Here is a tiny trained network, its code and every weight. The questions are about switching its units off for an input and a target symbol, where a switched-off unit gives its printed mean instead of its output.

import numpy as np


def w(rows, s, z=0):
    codes = np.array(rows[::2]) - 128.0
    scale = np.full(codes.shape[1], s)
    scale[-1] = z or s
    return codes * scale


def norm(h):
    return h / np.sqrt((h * h).mean(-1, keepdims=True) + 1e-5)


def f(y):
    return y / 2 * (1 + np.tanh(0.7978845608 * (y + 0.044715 * y**3)))


def softmax(a):
    e = np.exp(a - a.max(-1, keepdims=True))
    return e / e.sum(-1, keepdims=True)


def log_softmax(a):
    a = a - a.max(-1, keepdims=True)
    return a - np.log(np.exp(a).sum(-1, keepdims=True))


def net(x, mask):
    ids = ['ΓΨαβδεζηθμπστω'.index(c) for c in x.split()]
    T = len(ids)
    res = E[ids] + P[:T]
    u = 0
    for l in range(2):
        q, k, v = (norm(res) @ M[l].T for M in (Q, K, V))
        z = softmax(np.where(np.tri(T) > 0, q @ k.T / 2**0.5, -1e9)) @ v
        res = res + np.where(mask[u], z, O[l][:, -1]) @ O[l][:, :-1]
        u += 1
        y = f(norm(res) @ A[l][:, :-1].T + A[l][:, -1])
        res = res + np.where(mask[u : u + 4], y, B[l][:, -1]) @ B[l][:, :-1]
        u += 4
    return log_softmax(norm(res)[-1] @ U[:, :-1].T + U[:, -1])


Q, K, V, O, A, B = {}, {}, {}, {}, {}, {}
E = w([
[84,78,103],'Γ',
[71,54,106],'Ψ',
[91,85,91],'α',
[144,146,118],'β',
[88,186,167],'δ',
[159,126,106],'ε',
[147,225,198],'ζ',
[99,176,161],'η',
[183,111,85],'θ',
[50,134,110],'μ',
[192,84,254],'π',
[84,187,174],'σ',
[201,164,143],'τ',
[101,177,158],'ω',
],0.025)
P = w([
[112,72,153],'0',
[151,50,130],'1',
[154,80,135],'2',
[142,94,141],'3',
[148,102,130],'4',
[146,113,127],'5',
[136,131,127],'6',
[95,163,120],'7',
[92,176,119],'8',
[86,185,127],'9',
[53,210,121],'10',
[36,227,99],'11',
[48,225,108],'12',
[16,255,108],'13',
],0.0084)
Q[0] = w([
[253,138,118],'0.h1',
[41,75,152],'0.h1',
],0.022)
K[0] = w([
[255,68,194],'0.h1',
[99,166,15],'0.h1',
],0.015)
V[0] = w([
[150,252,1],'0.h1',
[219,94,211],'0.h1',
],0.0062)
O[0] = w([
[123,2,116,3],'0.h1',
[163,231,72,180],'0.h1',
],0.0068,0.0037)
A[0] = w([
[180,46,208,5],'0.n1',
[67,141,2,252],'0.n2',
[63,3,147,127],'0.n3',
[89,149,144,123],'0.n4',
],0.025,0.0047)
B[0] = w([
[124,152,200,185],'0.n1',
[35,222,223,246],'0.n2',
[1,36,43,254],'0.n3',
[107,197,184,213],'0.n4',
],0.028,0.0078)
Q[1] = w([
[81,219,7],'1.h1',
[216,186,160],'1.h1',
],0.012)
K[1] = w([
[170,107,199],'1.h1',
[159,253,150],'1.h1',
],0.012)
V[1] = w([
[215,174,85],'1.h1',
[188,3,251],'1.h1',
],0.025)
O[1] = w([
[188,156,59,49],'1.h1',
[214,93,254,2],'1.h1',
],0.021,0.008)
A[1] = w([
[185,129,151,10],'1.n1',
[166,39,222,1],'1.n2',
[150,67,115,49],'1.n3',
[167,5,165,216],'1.n4',
],0.03,0.0034)
B[1] = w([
[146,128,51,154],'1.n1',
[125,161,217,250],'1.n2',
[3,197,135,105],'1.n3',
[73,142,44,138],'1.n4',
],0.042,0.0019)
U = w([
[121,161,131,77],'Γ',
[121,166,138,62],'Ψ',
[120,164,133,80],'α',
[108,162,132,74],'β',
[113,178,139,67],'δ',
[93,110,110,156],'ε',
[115,244,74,71],'ζ',
[104,186,133,59],'η',
[117,159,130,88],'θ',
[58,48,114,226],'μ',
[205,128,231,254],'π',
[112,179,137,69],'σ',
[175,173,70,213],'τ',
[109,185,129,66],'ω',
],0.011,0.0083)

Each question gives the input, a string of symbols that net reads in full, and the target symbol t.
The units are the heads (2 rows each of Q, K, V and O) and the neurons (one row each of A and B). Each row of codes is followed by its name. A weight is (code - 128) times the scale printed after its matrix; where a second scale follows, it is the last column's (O, A, B and U).
mask holds one flag per unit, layer by layer, with each layer's heads first. A switched-off unit (its flag False) gives its mean, the last column of its rows in O or B, instead of its output. The means were averaged over made-up inputs and are rounded, as every weight is.
A unit's drop is (log p(t) with every unit on - log p(t) with that unit switched off) / (log p(t) with every unit on - log p(t) with every unit switched off).
most important unit: the unit with the biggest drop
k most important neurons: the k neurons with the biggest drops, biggest first
top k neurons in layer l: the k neurons of layer l with the biggest drops, biggest first
drop of u: that unit's drop, to one decimal
input π α Ψ μ θ, target π: 2 most important neurons : [0.n2, 0.n4]
input τ μ τ Γ ω σ π, target π: 3 most important neurons : [0.n3, 0.n1, 0.n2]
input π τ π ω π β, target π: most important unit : 1.h1
input π ε π π π σ, target π: top 2 neurons in layer 0 : [0.n2, 0.n3]
input π π η π π ε, target π: 2 most important neurons : [0.n3, 0.n4]
input π τ π, target τ: 4 most important neurons : [0.n2, 0.n3, 1.n1, 0.n4]
input Ψ η π π ε, target π: top 3 neurons in layer 0 : [0.n4, 0.n2, 0.n3]
input α θ π η π η, target π: 2 most important neurons : [0.n2, 0.n3]
input η π τ η η β π π π η π σ, target π: top 2 neurons in layer 0 : [0.n2, 0.n4]
input Γ Γ δ α π π τ α π δ, target π: 2 most important neurons : [0.n2, 0.n4]
input δ β η ω η β π, target π: 2 most important neurons : [0.n3, 0.n2]
input π θ π ω, target π: drop of 0.n2 : 0.4
input π θ π δ, target π: drop of 1.h1 : 0.7
input ω π δ π ω, target π: drop of 1.h1 : 0.8
